Look-ups in named tables: a row name and a column name give one cell, copied from the table.

dak =
|  | fis | kova |
|---|---|---|
| pesokap | 32 | 35 |
| med | 1 | 42 |
| fulekib | 57 | 108 |
| nodafug | 52 | 79 |
| ligam | 51 | 49 |
| sul | 207 | 182 |
| besu | 150 | 154 |
| rupi | 141 | 92 |
| bir | 136 | 149 |
| mul | 146 | 158 |
| gareg | 97 | 132 |

ligam, fis => 51
besu, kova => 154
rupi, kova => 92
gareg, kova => 132
mul, fis => 146
nodafug, fis => 52
pesokap, fis => 32
med, fis => 1
gareg, fis => 97
sul, fis => 207
fulekib, fis => 57
bir, kova => 149
besu, fis => 150
pesokap, kova => 35
bir, fis => 136

bas:
|  | kis | tum | kugimu |
|---|---|---|---|
| gagi | 94 | 253 | 163 |
| nota | 115 | 185 | 73 |
| ranidev | 239 | 95 | 55 |
| nitotu | 182 | 190 | 180 |

kis of nota = 115
kis of nitotu = 182
kugimu of ranidev = 55
kugimu of nitotu = 180
tum of gagi = 253
kugimu of nota = 73
Row with the largest kis: ranidev

tar:
	sepi	dof	makoz	kiduzas	numet
ves	72	66	176	215	192
soz	164	79	178	220	228
nazosi	190	195	143	144	151
pimela	191	191	162	179	178
kaseb	77	122	138	93	88
tedes	170	200	137	88	108
bezipa	77	63	179	220	194
dubim	68	135	133	86	82
mus	178	151	162	164	160
tele	73	132	131	94	79

ves, sepi => 72
bezipa, numet => 194
soz, dof => 79
tele, sepi => 73
soz, makoz => 178
tele, dof => 132
nazosi, dof => 195
ves, makoz => 176
bezipa, sepi => 77
pimela, sepi => 191
bezipa, makoz => 179
soz, sepi => 164
bezipa, dof => 63
bezipa, kiduzas => 220
pimela, kiduzas => 179

fur
         luz  lesor
dogil     87    102
mopomuk   97     86
mipob     80    104
bul        6    104
rusegil  230    112
lub       67     79

lesor of mipob = 104
lesor of mopomuk = 86
lesor of bul = 104
luz of mipob = 80
luz of lub = 67
luz of mopomuk = 97
luz of dogil = 87
luz of bul = 6
luz of rusegil = 230
lesor of lub = 79
lesor of dogil = 102
lesor of rusegil = 112
Row with the largest lesor: rusegil

labi.csv
,gid,pizenu,komub,sako
zuluzad,121,121,111,160
kot,133,151,203,168
gefarop,218,62,42,88
semus,160,139,77,95
birago,142,129,134,158
bivode,198,80,51,81
zureg,167,158,242,199
pifeno,165,106,52,124
lebero,174,119,217,186
pumov,190,97,72,125
zile,157,149,103,134

pizenu of zile: 149
sako of birago: 158
pizenu of lebero: 119
sako of bivode: 81
sako of zile: 134
pizenu of semus: 139
sako of semus: 95
sako of kot: 168
sako of lebero: 186
sako of gefarop: 88
komub of lebero: 217

Table fuz
columns: puzem, gapeno, zadem, lod
bod: [-0.3, -0.3, 0.2, -0.3]
vonov: [0.3, 0.2, 0.1, 0.3]
tovuvor: [-0.7, 0.4, 0.6, -0.1]
ratis: [0.2, -0.7, 0.4, 0.0]
ked: [-0.2, -0.4, -0.1, -0.7]
nafidit: [-0.7, 0.0, 0.4, -0.2]
zof: [0.4, -0.2, -0.1, 0.6]
zek: [-0.4, -0.5, -0.6, 0.2]
luz: [-0.3, -0.1, -0.4, -0.2]
lizupu: [0.4, -0.1, 0.3, -0.4]

zadem of lizupu is 0.3
lod of bod is -0.3
puzem of luz is -0.3
puzem of zof is 0.4
lod of zek is 0.2
puzem of lizupu is 0.4
puzem of bod is -0.3
zadem of ratis is 0.4
gapeno of ratis is -0.7
zadem of nafidit is 0.4
gapeno of zek is -0.5
puzem of vonov is 0.3

Table nog
cols = rasomi, pozuleb, bozep
naso: [5047, 1485, 8705]
zit: [4750, 6164, 7543]
biv: [5504, 9558, 1312]
gel: [8360, 8808, 7159]

bozep of biv: 1312
bozep of naso: 8705
rasomi of naso: 5047
bozep of zit: 7543
rasomi of zit: 4750
pozuleb of biv: 9558
rasomi of gel: 8360
rasomi of biv: 5504
bozep of gel: 7159
pozuleb of zit: 6164
pozuleb of naso: 1485
pozuleb of gel: 8808
Row with the largest bozep: naso

mefili =
         vuz  puv  dozu  sitev  zabe  nafudov  radi  mufe
dumos    132   88    44     72    72      148    78   104
dumivis  154   54    70    104   153      136   154    51
virob     85  180    78      5   195      204    97   161
bod      188   96    87     59    92      174   110    99
ruso     158   60    89     58    76       73   150   153
gidu     136   38   101     78   214      175   147    73

vuz of ruso = 158
sitev of virob = 5
puv of virob = 180
puv of gidu = 38
nafudov of gidu = 175
vuz of virob = 85
puv of dumos = 88
puv of bod = 96
sitev of gidu = 78
nafudov of dumivis = 136
mufe of gidu = 73
mufe of dumos = 104
vuz of bod = 188
sitev of dumivis = 104
sitev of bod = 59
mufe of ruso = 153
radi of gidu = 147
radi of bod = 110
zabe of gidu = 214
Which row has the largest nafudov? virob

Table niz
fields: gukubat, lefines, puvipuz
murudul: [110, 109, 24]
fepi: [164, 115, 229]
nekupas: [120, 154, 174]
furuta: [113, 117, 176]
kav: [141, 122, 168]
luvod: [189, 137, 79]

furuta, lefines => 117
murudul, puvipuz => 24
murudul, gukubat => 110
kav, lefines => 122
nekupas, puvipuz => 174
furuta, puvipuz => 176
fepi, puvipuz => 229
nekupas, gukubat => 120
Which row has the largest gukubat? luvod

nok
|  | vunor | gemot |
|---|---|---|
| fopam | 8 | 148 |
| senaseg | -452 | -982 |
| legiko | -212 | -396 |
| buki | 52 | 633 |
| gagor | -230 | -521 |
| peg | -98 | -26 |
| sep | -55 | 64 |
| lomikul | 89 | 238 |
| rebu | -390 | -913 |
| pep | -90 | -82 |
| dom | -201 | -218 |
| kivu | -180 | -312 |
| geb | -78 | 17 |

geb, gemot -> 17
buki, gemot -> 633
geb, vunor -> -78
gagor, gemot -> -521
legiko, gemot -> -396
rebu, gemot -> -913
sep, vunor -> -55
fopam, gemot -> 148
senaseg, vunor -> -452
sep, gemot -> 64
pep, vunor -> -90
gagor, vunor -> -230
rebu, vunor -> -390
pep, gemot -> -82
lomikul, vunor -> 89
peg, gemot -> -26
legiko, vunor -> -212

